[-10   9 -26 -15  -6  26  16  -9  -2  36   9   4   3  -7  14   2 -42 -35
  11  15  10  10  33] => <6> & K
[-22   8  11 -12 -16  27  25 -16   6 -25 -10   4  39 -21  18 -20  -7 -36
 -11  -5   2  12   6] => <6> & X
[  4   8  -1  -3   4   9  15  -4  10   3   2  -8  14   1   7  10 -12  -4
 -27  -1  19   8   3] => <11> & K
[ 12  -8   9   9 -16  13  19   8   0   3 -17  19   8  -5   4  -3  12  -6
  17  10 -29  -9  -5] => <6> & X
[  8  -7 -12  -6  -4  12  38  21  35  -2   1  -3  17 -14  13   6  30 -13
 -11  -4  -6   4   3] => <6> & K
[  0  30 -10   5  17 -13 -23 -10 -15  12  15 -10  -6  18   0  14  -1  27
  -7   6  19  19  -1] => <11> & Y
[ -6   8  16  -9  -5  12  31  -5 -12  -9  -5  11  32   5   9 -34  18 -39
  -8   8  -5   9  -5] => <6> & H
[ -6  23  -4 -22   3 -19  10 -20  -4   9   2  19  -1   0 -26 -28 -15 -40
  14  -6 -12  -4 -19] => <6> & Y
[  6   0  -7 -19  24  -5 -14  26  -4  -4  34  -4  19  12  20   8  14  13
  -7   8  20  11  31] => <11> & K
[ 19  -7  -6  23  -6   3  51  23  -1  -7 -25   6  -7  11  -7  -3  23   9
 -27  23 -14 -24 -20] => <6> & K
[ 19  -3  14  11  11  11   5  15 -13   1   8 -19  17   9   4   6  16  30
 -15  18  -4  11   1] => <11> & K
[-31   4 -12 -22 -15   3  26 -26  -8   4   9  12  14 -19  31   3 -24 -63
  -8  -8  -3  22  17] => <6> & K
[ 17   9  -3   1   4  -8 -11 -15   1  -8  10   0   8   0 -12  20   1   9
  -4   1  12   8  -8] => <11> & H
[ -9  -4   0 -54 -12   8  -5   7  53 -29  12   4  21 -47  27   0 -26 -38
   9 -38   9   9 -20] => <6> & K
[ -5   0   9  -1   5 -20  11  -4 -20   5   9  14  19  24  12  -5  35  -5
 -27  17 -16  -5 -11] => <11> & K
[ 17  12 -14  -9  -3  20  17 -10  12  -8   5 -23  21 -17  27   3   9 -36
  -7  -8  20  26  41] => <6> & K
[ 17 -26 -11   5 -28 -18  36  15   9  -1  -7  11   5 -16  18 -17   9 -15
 -14   6 -15 -10  13] => <6> & K
[ 11  11   0  -2  19   1 -25  13 -11   0  19  -2  23  19 -54   6  21   8
  -1 -13  18  10   8] => <11> & K
[  9  -9   1 -14 -18  32   1  -7  34   0 -13   6  -1 -18  -3  -9 -14 -11
  -7 -12  15   5  21] => <6> & X
[ -8   5  -5 -18  -6  16  14 -22  24   0  -3  13  13 -21  -1  -7 -21 -27
   9 -13  18   2  15] => <6> & H
[ -5  -7   7 -11 -17  14  11 -24  13 -12 -14  17  21 -11   8 -14  -7  -4
 -20  -7   2 -16  -3] => <6> & X
[-18  13  32 -17 -10  32  48 -67  -8 -40 -24  18  51  12  27 -35  -2 -51
 -38   4   1  27 -24] => <6> & K
[ -3 -12 -20 -31 -15   9  35  27   2  20   0  16  -2 -14  22 -11  -3 -50
  -5   3 -23   2  15] => <6> & K
[ -4 -10  -2 -17 -10  21  30 -15  17 -21  -2   3  33 -22  27  -4 -10 -43
 -15  -9  16  12  14] => <6> & K
[ -4 -13   5 -14   8  31  44 -35  16  -1  -2  -2  27   0  20   0 -15 -47
 -30  12   3  22  31] => <6> & K
[-17  14  14 -22  -3  44  25   5  11  -6   2  -1  44   4  38  -2   5 -44
 -25  10  15  21  -2] => <6> & K
[ 12  17  26  19   0   0  18  -9  -9 -10  -7 -24  26  11   6   2  18  11
 -19  12  -7  13  -9] => <11> & K
[  8 -14 -24 -17  -5   3  10  12  -6  19   0  20 -33 -16   3   1  55  -7
   2   8   2 -43  37] => <6> & K
[-13  13  -2 -33   2  15  16 -13  13   4  -5  15  16   2 -11 -20 -10 -44
  -3   1  12  15  -3] => <6> & K
[ -2   9  20 -28  18   2 -12 -11  -7 -10  18   0  37  13  35  17  -7 -20
 -36  -1  28  29   1] => <11> & K
[ 50  32  -9  77  16  46  86 -37  34 -14 -15 -25  11  27 -70 -31  42  58
 -22  38  -6   7 -27] => <6> & H

[-13   9 -14   5  21   3   8   8  -1 -11   7  10  18  -9  24   7   0   4
 -28 -10   8   8   2] => F & E
[-10  24   4  22  -6 -11   5   0   2 -13 -10 -19  26 -16   2  -1   3  23
   5  -7  -8  -4  -7] => W & E
[ -8   8  18  28  -4 -30   9  -9 -42  -1  -7   2   4   4   3 -14  15   3
   8 -11   1  10   2] => T & E
[  0  19   9  25  13 -44   6  -3 -18   4 -15   4   7   5  20  -7   2  25
 -13 -10  12  11  11] => W & E
[ 15  16  14  10   5 -26 -10   3   2   2 -20 -20   2   0 -11 -14   6  15
  21  -1 -14 -11 -10] => W & E
[ 16   0  13   9   1 -35  -1   8  13   6   3  -1  19  -3   0   7   3  -1
  15   4 -15  -3   7] => T & A
[ 22  26 -11   0 -18 -16  -9  -3 -20  -2 -10  -5  35 -19 -10 -19 -20  11
  14  -2 -16  -3  -8] => W & E
[ 14  19  20  18 -12 -27   2 -14 -35   2  -5   3  -5  12  31 -20   7  43
   2  -9  13  10  -1] => W & E
[-25  24  11  26  21   8  10 -31  -6 -16   6 -26  51  16  13   3  10  -1
  14  22  14  11 -30] => D & E
[-13  22   4  32   6 -32   2  30   0 -11  -4  -6  23   3   0   5   2  20
  -2 -13 -15   1   8] => W & E
[ 15  28  -8  19  13 -34   1  18  15 -10 -17 -13  47 -26 -11   6  10  39
  28  -8 -15  -5  -9] => W & E
[  0  26   4  17   6   1   1  -5   3 -12   4 -16  59   5  10   6   2  -1
  18  29   2   8 -37] => F & E
[ -9   3   8  21  23 -13  -7   7 -13  -6  10 -15  16  -6  -1  -4   0   8
  15  12  -6   7 -12] => F & E
[-22  30  -1  29   4 -12  -4   7 -22 -13 -11 -13  14 -20  -5 -10  -2  35
  -9 -17 -14  10 -13] => W & E
[  0   3  11  21  -9 -29  -7   3 -11   3  -8   2   7  10   4  -6 -11   3
   5   5  -5   2  -7] => T & E
[ -8   5   3  27  12 -10  -4  13  11  10  -9 -17  10   2   5  11  -2   8
  -2 -12   0   0  12] => W & E
[ 15  13  10  -2 -18 -24  -9  -6   6   1 -25 -23   0  -6 -11 -12   6   2
  26   2 -35 -19  -9] => T & E
[ 26  29   6  30 -15 -34  -8  -1 -14  -5 -27 -24  28  -6   5 -14 -12  38
  29 -12 -23  -2 -13] => W & E
[ -4  22   2   6  14  -5 -25  10   0  -8   1 -53  33  -9 -14  -1   6   9
   1   7 -21  22 -13] => F & E
[ -1  13   5   4 -13  11   8 -13  -9 -12 -27 -21  23   9  -4  -7  -7  -2
  16  11   0 -10 -19] => D & E
[  6   6  -2   9 -14 -28   0  -1 -32 -11  -2   0  -1   9  15 -14  11  16
   9 -24   8   1  -5] => T & E
[  6  27  -3  -6 -10 -17  -2   0  -4 -27 -11 -19   7 -35  -9 -17  -4  18
   2  -6 -10   3  -3] => W & E
[-25  15  16  28 -19 -31 -15   3   7 -22  -2 -35  52 -15 -10   9  19  29
  37  10 -16 -16 -19] => T & E
[-13  20  -3  24  -3 -11  -1 -13 -16 -14  -3  -7  20  10  14  -9  -9   6
 -10  -5  12  10  -7] => W & E
[-31   8   8  31  19 -17   0   0  -8 -12   2 -11  40  -3  11  18   2   5
   7  -7 -21  14 -12] => D & E
[ -6   7  20  23 -11 -31 -14  -3 -23   5  -8 -13  24  10   3 -17  13  17
  25   6 -14  -7  -8] => T & E
[-11  19  13  10 -11 -15   6  -1  -2  -2  -8  -7  14  -3   4  -5  19  22
  14 -16  13 -21 -13] => W & E
[-19   2  11  14   1 -12   7   2 -12 -10  11   0  33  -1  -2  -2  23  18
  24   1 -14   9 -10] => D & E
[ -8  40   2  13   2 -10  -1   1   9  -9 -11 -13  28  -9   6   3   0  18
  11  -3   2   7 -11] => W & E
[ 39  -2   2  10   5 -37  -3  12  15  10  -1   0   7 -11  23   9   1   2
   2  17   2   3  19] => W & A
[ -2   8   8   8   3  -7 -14 -10 -17 -10  -2  -6  13   8  12   0  -2   1
  -2  14  11  16  -6] => D & E
[  4  30  14  29 -10 -33 -10  -2 -19  -3 -23 -20  17   1   0  -7  -7  14
  11  -6 -10 -12 -13] => T & E
[-15  10  -3   1  12  18   3  -1   1 -31   6  -9  43  -8   1   8  -3  10
   2  23  -2  10 -16] => F & E
[ 12 -12  -8  22  -7  -6 -10   7   4   1   6 -11  19  -7  14  16 -16  -5
   5  11  -4  -2   2] => N & A
[-12  -6   6  29  15 -15   0   2  -4  -8  15 -20  36   4  17  11   0   9
  10  16   6   1  11] => D & E
[  5  31  10  35   8 -30  -5   9   3   7 -12 -14  22 -14  19   7   9  21
   4 -11   1  -5   1] => W & E
